Each row is followed by its group and then its class within the group.
[-21  -1  -8   9 -12   7   8   4  10  30   9   1 -39  53  -4  -1  -4  23
  -4  -4  -5  26  15  15   4  -9  -3 -22 -16  -4 -18 -32  12 -19  -9 -21
  25  -5  -9  -7 -27 -11   6 -25  20  26   8  14  17 -40 -51]	nem > [63]
[ 12  -5   6  10  -4  -9   4   4   7  -1  -8  -7  -8  18  -2   5 -10  17
   6   1 -16   7   5 -15  10  -7   9  -5   5 -35  -6 -15   2  -4   4   9
  14  -2  -9  -3   7  -6  16 -12  14   4  18  14  -6 -10   3]	falu > [57]
[ 24  -6   3  20  -2  -7   8  -1   7   5 -15  -4   4 -20   0   2  -1   7
   6  -3  -8  -8   2  -6   4  -7  12   3   7 -28  22   0 -12   4  18  13
 -10   1  -4   1  11  -7  20  -5  -4  -8   8  -5  -8   1   8]	falu > [66]
[ 12  -8  15  12  -7  -7  10  18   8  11 -21 -18 -10  -8  -7   1  -7  19
   4   5 -20   0   1 -29   6 -12  26  -3  23 -59  23  -6 -16   0   8  23
  -5  -1  -8  -6  21 -16  16 -11  -7 -18  16  -5  -8  -4  -4]	falu > [55]
[ 19   0   6  24  -7   3   6   6  -3  18 -15  -4 -18 -14  -3   2 -13   8
   3 -15 -23   3   5 -17  -2  17  16  -5  13 -35  25  -6  -9   1  -4  13
 -16   5   3   5  16   8  17  -9  17 -10   4 -17   4  -8 -48]	falu > [57]
[ 21  -7   3   9  13  -6   8  -3  13 -13 -20  -5  31  12  -4  10  -9  26
  -6  18 -15   3   5 -28   2 -22  15   5  14 -25  11  -5  -2   0  -1   6
   5  -1  -4   1  17  -6  14   0  -4   4  21  20   0  -5  23]	falu > [57]
[ 22   4   2  18 -15  -8   4  11  -8  19   0 -13 -21 -63  -8   3  -7   0
   6 -18 -26   4  -6 -18   3  -7   4  11  -6 -37  25   2 -15  -2  11  16
 -11  10  -3  18  29  -7  20 -12   9 -32  15 -28 -19 -25 -19]	falu > [57]
[ 18 -24   7   8   7  -7   7 -10   8 -12 -26 -14   1  33   8   2 -10  17
   1  12   4   5  22 -20  13  -5  21   1  17 -18   9 -15   0  -3  11   6
  10   0  -6 -18  -8   0  12  -4 -32  18  13  27   2  17  41]	falu > [66]
[ 15  19 -14  24 -12   0   9  -2   5  37  10   0 -43  36  -8   2 -14  32
  -3 -16 -13  24  12  -6   3  16   0 -20 -43  -4 -20 -40  18 -20  -6 -10
  26  -5   4   7 -26   0   9 -17  23  22  24   7  10 -53 -67]	nem > [59]
[ 10  -8  11   3  -5  -8   5   1  -6  -4 -19  -6  -1   2  -6   3 -10  17
   2   6 -17  -1   3 -16  13 -25  13   1  10 -32  -6 -10  -4  -1  13  10
  16   0  -8  -8  13 -18  14  -6 -21  -2  12  13  -9  -8  31]	falu > [66]
[  4 -19   3   4  13 -15  15 -14   2 -20  -8   3  18  58   1   5  -4  35
  -1  28  -5   8  15 -16  21 -19  21 -11   5 -18 -18 -27  20  -5  10  -5
  40  -1 -11 -15 -10 -16  14 -14 -39  39  15  46   2  -9  69]	falu > [66]
[ 12 -13   3  14   4  -6   7  -1   6  -7 -16  -6   0  43   5   3  -8  23
   4   7 -10  -5  10 -15   9  -2  10 -11   2 -39  -1 -17   0  -2   2  12
  11  -3  -7 -13   7 -18  11  -9  -8  10  11  18   9   1  -2]	falu > [55]
[ 38   0   3  17 -13 -14   4  11 -10  11  -9 -17  -3 -91 -11  -3 -10  -5
   8 -21 -33   2 -14 -27  -2 -14   9  16   2 -45  35  10 -24  13  15  28
 -21  -1  -6  24  39 -15  27  -1  -2 -48  17 -38 -29   0   0]	falu > [66]
[  5  -5   9  20   2 -10   4   4  15   2 -15  -8  10  19  -8   6  -9  25
   5  10 -20  10   5 -21  -7  -9  17  -4  12 -33   9 -19  -5  -6  -5  10
  11  -2 -12   2   0 -13  16 -13   1  -8  18  18   1 -22  -9]	falu > [57]
[ 16  -5  -1  24   5   8   6  -5  23  27  -8  -1 -29  61  -9  10 -17  38
  -2   4 -19  23  15 -17   2  17   8 -20 -24 -33 -21 -54  21 -28  -1  -6
  21  -2  -4   5 -36  -4  11 -16  29  33  28  21  20 -32 -72]	nem > [59]
[   8   40   -4   23  -39   -7   -5   34   -3   65   26   -9  -57 -111
  -31  -11   -9  -12   -1  -48  -38   26  -27  -13  -30    3  -11    1
  -38  -45   30   10  -38   -5  -10   13  -36    9    8   48   31  -10
   16  -25   79  -78   24  -78  -21  -69 -111]	nem > [59]
[ -7  18 -12  12 -12   9   3   6  15  33  10  -4 -26  11  -9  -6  -2  26
  -6  -6 -12  15   2  11  -6  10   5 -13  -9  -5   3 -21  -4 -10 -14 -17
  -3  -1   5   8 -12   0   6 -17  41   4   8 -16  26 -37 -76]	nem > [63]
[-14   9 -16   7  -3   4   5   2  19  28   5   4 -23  68  -7   3  -7  33
   1   2 -12  23  14   5  -5   7  -6 -18 -24   0 -39 -33  19 -17 -15 -19
  27  -9  -1  -4 -33  -9   0 -24   9  31  19  24  22 -47 -58]	nem > [63]
[ 30  -5   7  17   4 -22   1   2   2 -10 -20  -8  14 -22  -8   7  -9  19
   4   7 -22   6   1 -21   3 -27  18   9   4 -47   4  -7  -5   9  15  15
   9   1  -9   1  19 -17  24 -10 -18 -10  26  12 -13 -14  32]	falu > [66]
[  1   0   5  16   7  -1   8   7  17  16  -6  -6  -2  24  -3   7  -6  26
  -3   4 -23  27   3 -14   2  -9  15 -10   7 -42   5 -17   7  -3  -1   3
  11  -3  -9  -1  -8 -11  17 -18  12   0  16  15   6 -20 -14]	falu > [57]
[ 32 -18  13  27 -12 -11   6  19  -3  17 -13 -17 -12 -53  -2   3 -10   6
   4 -19 -24   2  -2 -19   4 -10  13  -2  17 -49  31  -1 -19   2   8  23
 -17  12  -6   4  25  -6  33 -10 -22 -27  16 -21 -12  -8 -24]	falu > [55]
[  1  -9  -3   6  -6  -6   9  -5  -3   2  -6  -8  -7  16 -12   5  -1  21
  -2   4  -6  15   4  -6  11 -21   1  -6   0 -19   0 -23   0 -10  -1  -2
  22  -6  -8  -2  -4 -18  16 -13 -12  12  15  12   9 -20  13]	falu > [57]
[ 35 -13  14  23   0  -9  13  -4   8   8 -24 -14  -8   6  -1   7 -15  29
  11  -7 -20  -5  13 -35  11   1  27  -3  13 -55  12  -8  -1 -10  10  23
  -2  -3  -7  -6  10 -10  30 -12  -9  -1  25   8   0   1 -14]	falu > [55]
[ 20 -17   5  13  12 -11  14 -15  17  -9 -23   6  35  35  -2  10 -14  33
  -4  16 -10  12  16 -29  13 -23  25  -2  14 -32   4 -21   6  -2  11   3
  25  -9 -22  -2  -2 -14  23 -15 -20  24  19  32   1 -11  46]	falu > [66]
[  12   32   -9   27  -14    2    4   14   16   51   13    4  -46  -19
  -20    4  -20   12    2  -27  -30   22   -5   -9  -10   20    6  -10
  -32  -29    0  -21   -7  -20  -15   13   -2    4    3   31   -7   -5
   11  -26   59  -15   10  -26    3  -64 -110]	nem > [59]
[ -6   8  -5  20 -18  -5  22   2 -11  28   5  -2 -35  29  -6   8  -7  25
   0  -8 -18  23   8  -6  11  -9 -12 -15 -14 -33  -8 -33   0  -9  -3  -7
  27 -12  -3  -3 -10 -13  22 -29  10  12  19   9   1 -41 -37]	nem > [52]
[  47   12    3   30  -28  -18    4   15  -21   29   -5  -18  -22 -111
  -10  -15  -12  -30    6  -54  -29   -2  -18  -26   -2    0   16   20
    1  -38   78   48  -37   15    3   45  -52   21    2   26   60    5
   28    6    7  -80    5  -86  -41    0  -23]	falu > [66]
[  13   19   -7   30  -37    7    8    5   15   39    5    2  -30   13
  -15    9  -14   32    0  -16  -29   25    1  -20  -13   13    0  -13
  -30  -40  -10  -22    6  -17  -38    5    5    4   -4   22  -14   -4
   10  -28   46    6   38   -4   16  -54 -104]	nem > [59]
[ 13  -1   7  19  -4  -3   7   4   6   9 -12  -9  -5  -3  -4   5 -12  12
   1  -9 -17   5   4 -18   4   0  10  -3   5 -28  11  -7  -4  -5   6   6
   1  -1  -3  -2   2   1  14  -7   5  -3  12   1   4  -8 -13]	falu > [57]
[ -3   4 -20  24 -15  -9  13  -4  -6  29  43  -1 -16  32   0  -3 -10  37
  -4   4 -12  34  12 -15 -18  -8  13 -18 -22 -10 -16 -40  14 -22  -8 -23
  36  -2  -2  10 -33   6  14 -27  29  34  25  22   9 -61 -34]	nem > [63]
[ 24 -16  18  17  -1 -12   6   4   5  -5 -22 -19 -15   5  -4   4  -9  12
   5 -10 -12  -3  14 -52  15 -11  19  -7  22 -46  24 -13  -7  -5  23  19
  -1   3 -13 -20  24 -12  25  -6 -19   1  13   3  -5   8  12]	falu > [55]
[ -3  12 -16  18 -12   1  15  -4  11  33   8  -2 -25  27  -5   2   0  16
  -5  -7 -15  19  10   3   6  14  -1 -14  -7  -1   5 -27   9 -16 -11 -15
  17  -5 -10   0 -23  -3  10 -18  19  21  15   7   4 -40 -32]	nem > [63]
[ 10   2   3   9  14  -1   3  -6  19   4 -11   0   0  66  -1  12  -9  29
  -3  16 -10  11  15 -11  -6  12   7 -16  -7 -15 -19 -23  19 -10  -1  -9
  21 -12   0  -4 -25   0   4 -15   6  30  19  32  20 -15 -22]	nem > [52]
[ -5   6 -12   7   2   2   9 -11   6  18   5  -1 -18  53  -3   3  -3  27
  -3   5   0  20  17   4  11  -5   6 -15 -13   1 -13 -31  11 -14   1 -19
  18  -9  -1 -11 -26  -2   6 -16   1  40  14  29  14 -33  -5]	nem > [52]
[ 10   5 -13  16  -4  -2   7  -1   5  17   4   0 -14   6  -7   6  -6  11
   4   0  -4   7   8  -7   1   8   0  -4 -16  -5   6 -18   4  -8   1 -10
   9  -4  -1  10 -11   2   7 -14  15  20  15  -2   1 -34 -28]	nem > [52]
